Read these off the grid that follows.
1) Report the entry just right of the largest entry.
2) Report the entry just left of the smallest entry.
[[-9.228, 13.159, -9.228, 26.261, 19.563, -3.299, -5.954, 21.645, 19.563, 4.096, 14.259, 16.210], [-7.334, -9.351, -7.334, 14.402, 2.543, 3.368, 12.489, 9.967, 2.543, -2.062, 10.804, 15.756], [-17.226, -6.474, -17.226, 6.458, -21.244, 15.074, -14.270, -6.760, -21.244, 17.628, 29.634, 3.220], [-5.281, -26.241, -5.281, 0.274, -26.201, -1.153, -13.843, -0.405, -26.201, 6.763, -2.246, -4.231], [6.407, -19.169, 6.407, 2.331, 10.019, -1.354, 4.290, 18.414, 10.019, 4.519, 28.718, -16.726], [5.025, -12.483, 5.025, 25.875, 7.237, 28.184, 0.425, 30.262, 7.237, 5.159, -5.418, -6.043], [-10.718, -29.815, -10.718, 0.373, -24.192, -5.190, -14.670, -4.369, -24.192, 0.292, -1.697, -9.056], [15.059, -24.226, 15.059, 3.272, -14.236, 1.479, 5.039, -5.574, -14.236, -1.883, 2.372, -22.809], [12.755, -2.979, 12.755, 18.759, 10.237, 2.978, -9.130, -4.108, 10.237, 14.708, 19.186, 18.810]]
1) 7.237
2) -10.718

[[18 41 10 47  0 18 29 53 70  4]
 [29 63 22 69 31 32 78 66 40 64]]
Counting starts at 1.
The entry at row 1, column 1 -> 18
Read off the bottom-right entry.
Answer: 64
Read off the entry in the top-right corner.
Answer: 4
The top entry of the column that holds the smallest entry is 0
Read off the top entry of the column that holds the largest entry.
Answer: 29
Read off the entry in row 1 and column 2.
Answer: 41
Read off the bottom-left entry.
Answer: 29

Questions about the grid below.
1) Which number is the entry directly above 6193?
2) Which number is the entry in the bottom-left corner?
3) Which number is the entry directly below the largest entry?
4) Which number is the entry directly below 5051?
5) Which number is the entry directly below 5730?
6) Which number is the entry directly below 6444?
7) Which number is the largest entry in the last column?
8) Which number is the fifth entry from the end, reading row by row?
[[6444, 6413, 6344, 6167, 5533, 5965, 5646, 5280, 5824, 5143, 5520],
 [6240, 7470, 7324, 5576, 5779, 4570, 6758, 4913, 5322, 4176, 5987],
 [6661, 7763, 7512, 5730, 5308, 4386, 6737, 4271, 5114, 3360, 5643],
 [4201, 8132, 9007, 4181, 7079, 4004, 6423, 5454, 5109, 5030, 6699],
 [5836, 6417, 7470, 6149, 4816, 7323, 2074, 4112, 5428, 4709, 3552],
 [4512, 7780, 8552, 4451, 6925, 4279, 6402, 5547, 5258, 5171, 6594],
 [5769, 6535, 6644, 5714, 6216, 5609, 6193, 5963, 5827, 5778, 6191],
 [6714, 6669, 7195, 6442, 4270, 6866, 2996, 3666, 5343, 3801, 3475],
 [5823, 8094, 8146, 5051, 6023, 3902, 7100, 4687, 5037, 3774, 6244],
 [7361, 7190, 7109, 6508, 4287, 5737, 4714, 3491, 5187, 3010, 4147],
 [5851, 6178, 6346, 5924, 6184, 6072, 5868, 6020, 6017, 6132, 6046]]
1) 6402
2) 5851
3) 7470
4) 6508
5) 4181
6) 6240
7) 6699
8) 5868

Read these off the array that follows. Rows and columns are numbered from 1.
1) Read off the entry in row 1 and column 1.
2) Read off the entry at row 2, column 1.
3) Read off the entry directly below -9.3.
4) Read off the top entry of the column that holds the largest entry.
5) Read off the top entry of the column that holds the smallest entry.
6) Read off the top-right entry.
7) Read off the entry just right of -57.4.
8) Read off the entry in row 1 and column 3.
[[ 21.8  -9.3  50.8  48.8 -10.8  -2.3 -17.5 -59.6   6.7]
 [ -3.2  72.8   2.8 -19.3  11.9 -57.4 -17.5  35.5 -28.9]]
1) 21.8
2) -3.2
3) 72.8
4) -9.3
5) -59.6
6) 6.7
7) -17.5
8) 50.8

39  83  72  29  19  76  58  47
Read off the entry just right of the smallest entry.
76
Read off the entry just left of 29.
72

W =
[[ 0.20  1.57 -0.15  0.24  0.68  0.85  0.25 -0.76 -0.75 -0.15]
 [ 0.03  0.07  0.62 -0.53  1.53  0.55  0.79 -0.15  0.57  1.06]
 [ 1.04  0.72 -1.28 -0.29  0.97 -0.53  0.36  0.06 -0.70 -0.52]
 [-0.18 -1.64 -0.17 -1.16  1.37 -0.60 -0.97  1.49  0.66  2.94]
 [ 2.62  0.35 -0.56  0.32  0.56 -1.10  0.30  1.40  0.80  0.95]
 [ 0.47  1.08  0.59  1.20  1.72  0.33  1.07  0.67 -1.38 -0.40]
 [ 2.06  0.79 -0.55  1.17  0.56 -1.55  0.45  1.92  0.11  0.08]
 [ 2.02  1.03 -2.09  1.28  1.22 -1.34  0.46  1.65 -0.47 -0.91]
 [ 1.01  0.98 -0.70  0.65  0.94  0.73  0.82  1.71 -1.36 -0.11]
 [ 1.73 -0.55  0.18 -0.45 -0.42 -0.96 -0.36  1.14  1.49  1.52]
 [-0.27  0.89  0.07  0.12  2.74  0.03  0.13  0.52 -2.02  0.85]
 [-0.57  0.99 -0.94  0.57  0.46  0.61 -0.35 -1.00 -0.87 -0.49]
 [ 1.02 -0.47 -0.12 -0.94  0.07 -1.24 -0.49  1.11  1.38  0.92]
 [ 1.49  1.10 -0.25  2.09  2.80 -0.90  1.09  0.58 -0.90 -0.87]]
Rows and columns are numbered from 1.
The entry in the bottom-right corner?
A: -0.87
The entry directly above -1.16: -0.29
The entry just left of the largest entry?
A: 0.66
The entry just right of the smallest entry?
A: 1.28
The entry just left of -1.16 is -0.17
The largest entry: 2.94
The entry in row 2 and column 1 is 0.03
The entry directly above -0.17 is -1.28
The entry directly below the smallest entry?
A: -0.70
The entry just left of -0.60?
A: 1.37
The entry in the top-left corner: 0.20
The entry just right of 1.07?
A: 0.67
The entry directly above 0.52?
A: 1.14
The entry at row 1, column 3?
A: -0.15
The entry just right of 0.67?
A: -1.38
The entry directly below 0.12?
A: 0.57
The entry just right of 1.22 -> -1.34
The entry in row 3 and column 1 -> 1.04
The entry directly above the largest entry?
A: -0.52
The entry directly below 0.61?
A: -1.24
The entry directly above 0.45: 1.07
The entry in the bottom-left corner is 1.49
The entry just left of the smallest entry?
A: 1.03
The entry in row 1 and column 2?
A: 1.57
The entry directly above -0.29 is -0.53
The entry at row 2, column 3?
A: 0.62
The entry directly above -0.25?
A: -0.12
The top-right entry is -0.15
The entry directly below the largest entry: 0.95
The entry just left of 0.66?
A: 1.49

data = [9.133, 10.619, -15.583, 6.556, -3.805, 20.451, 1.906, 6.962, 19.517, -20.811, -8.096]
The entry just right of 6.962? 19.517
The entry just left of 1.906 -> 20.451
The entry just left of the largest entry: -3.805
The entry just right of -20.811: -8.096

Read these off the row that follows.
1) Which number is the 2nd entry from the left?
2) Which number is the third largest entry?
3) Which number is the 2nd entry from the end?
4) Which number is the 3rd entry from the right?
5) Which number is the entry just right of -53.0?
6) Which number is the 1st entry?
7) Which number is the maximum?
8) Which number is the entry just right of the largest entry?
[41.3, -50.3, 133.1, -51.0, 28.6, -36.2, -104.3, -52.9, -43.5, -53.2, -53.0, -61.5, 64.4, 97.6, -198.6, -53.2]
1) -50.3
2) 64.4
3) -198.6
4) 97.6
5) -61.5
6) 41.3
7) 133.1
8) -51.0

a =
2	6	4	2	2
9	8	4	1	1
9	7	8	7	3
5	1	2	1	5
2	4	1	3	3
1	2	4	1	6
1	1	3	6	3
6	8	2	6	2
7	4	7	2	1
The bottom-right entry: 1
Which number is the largest entry in the last column?
Answer: 6
Which number is the 1st entry on the main diagonal?
Answer: 2
The entry in the bottom-left corner: 7
The fifth entry in reading order -> 2
The centre entry is 1
